Below are the code and all the weights of a small trained network. Each question names an input and a class and asks about switching units off, where a switched-off unit gives its printed mean instead of its output.

import numpy as np


def w(rows, s, z=0):
    codes = np.array(rows[::2]) - 128.0
    scale = np.full(codes.shape[1], s)
    scale[-1] = z or s
    return codes * scale


def f(y):
    return np.maximum(y, 0)


def log_softmax(a):
    a = a - a.max(-1, keepdims=True)
    return a - np.log(np.exp(a).sum(-1, keepdims=True))


def net(x, mask):
    res = np.array(x, float).reshape(1, 3) / 4 @ E
    y = f(res @ A[0][:, :-1].T + A[0][:, -1])
    res = res + np.where(mask, y, B[0][:, -1]) @ B[0][:, :-1]
    return log_softmax(res[-1] @ U[:, :-1].T + U[:, -1])


A, B = {}, {}
E = w([
[19,87,35,156,215,152,79,127,91,136],'x0',
[130,200,108,210,92,193,152,143,200,143],'x1',
[59,204,176,106,182,95,105,105,198,251],'x2',
],0.012)
A[0] = w([
[183,101,119,208,107,228,117,210,143,116,149],'neuron 0',
[223,112,152,195,76,202,204,130,170,51,254],'neuron 1',
[184,81,91,135,44,158,108,195,102,75,180],'neuron 2',
[15,144,60,104,211,119,3,197,136,157,221],'neuron 3',
[203,184,229,86,85,116,138,45,193,144,174],'neuron 4',
[198,203,193,165,127,147,151,147,229,125,73],'neuron 5',
[71,102,109,174,159,210,75,212,119,109,145],'neuron 6',
[81,136,98,153,154,211,121,232,139,179,163],'neuron 7',
[192,224,178,98,119,112,179,87,206,149,143],'neuron 8',
[152,54,135,66,140,44,92,113,49,125,171],'neuron 9',
[169,173,79,143,42,181,115,156,195,79,32],'neuron 10',
],0.011,0.0056)
B[0] = w([
[91,169,73,191,87,192,92,169,151,21,176],'neuron 0',
[137,190,94,149,86,172,171,254,82,72,224],'neuron 1',
[161,155,71,160,164,157,193,157,40,87,199],'neuron 2',
[59,9,50,188,123,152,27,5,199,196,254],'neuron 3',
[35,194,216,137,93,53,148,222,179,175,220],'neuron 4',
[130,133,207,166,109,108,148,183,214,183,195],'neuron 5',
[71,88,41,153,189,145,94,66,161,168,182],'neuron 6',
[34,167,102,214,56,160,36,118,186,140,182],'neuron 7',
[112,176,188,118,120,67,154,207,182,179,208],'neuron 8',
[155,26,185,78,193,19,246,158,61,113,200],'neuron 9',
[101,228,119,209,104,110,67,210,155,98,169],'neuron 10',
],0.0093,0.024)
U = w([
[216,254,35,166,83,237,175,196,60,54,77],'0',
[254,102,167,24,63,105,189,185,39,91,44],'1',
[71,38,92,104,175,110,109,89,110,183,96],'2',
[59,141,43,160,125,209,39,18,210,207,31],'3',
[159,243,236,108,149,83,165,128,215,213,255],'4',
],0.0099,0.0053)

Each question gives the input, the list of numbers given to net, and the class t.
The units are the neurons (one row each of A and B). Each row of codes is followed by its name. A weight is (code - 128) times the scale printed after its matrix; where a second scale follows, it is the last column's (A, B and U).
mask holds one flag per neuron, in row order. A switched-off neuron (its flag False) gives its mean, the last column of its row in B, instead of its output. The means were averaged over made-up inputs and are rounded, as every weight is.
A unit's drop is (log p(t) with every unit on - log p(t) with that unit switched off) / (log p(t) with every unit on - log p(t) with every unit switched off).
The circuit of an input: a set's keep is (log p(t) with only the set's units on - log p(t) with every unit switched off) / (log p(t) with every unit on - log p(t) with every unit switched off). Starting from all 11 units, units are removed one at a time, each time the one whose removal leaves the highest keep (on an exact tie, the one counted first), for as long as the keep stays at least 0.8.
circuit, biggest first: the units of the circuit, biggest drop first
top k neurons: the k neurons with the biggest drops, biggest first
drop when u is switched off: that unit's drop, to one decimal
input [4,-4,-7], class 1: circuit, biggest first	[neuron 9; neuron 3]
input [4,-2,-3], class 2: circuit, biggest first	[neuron 9]
input [2,-4,-8], class 0: top 2 neurons	[neuron 2; neuron 0]
input [-7,-5,-6], class 1: top 2 neurons	[neuron 9; neuron 7]
input [-1,-5,1], class 1: top 2 neurons	[neuron 3; neuron 6]
input [-5,-4,-5], class 1: top 2 neurons	[neuron 9; neuron 7]
input [4,8,-3], class 0: top 3 neurons	[neuron 1; neuron 3; neuron 0]
input [-8,-2,-3], class 0: top 4 neurons	[neuron 1; neuron 2; neuron 3; neuron 10]
input [-2,7,0], class 0: top 2 neurons	[neuron 1; neuron 0]
input [-4,-5,-6], class 1: drop when neuron 9 is switched off	2.6
input [0,-7,-1], class 1: drop when neuron 3 is switched off	0.4
input [2,-3,1], class 2: drop when neuron 9 is switched off	0.1
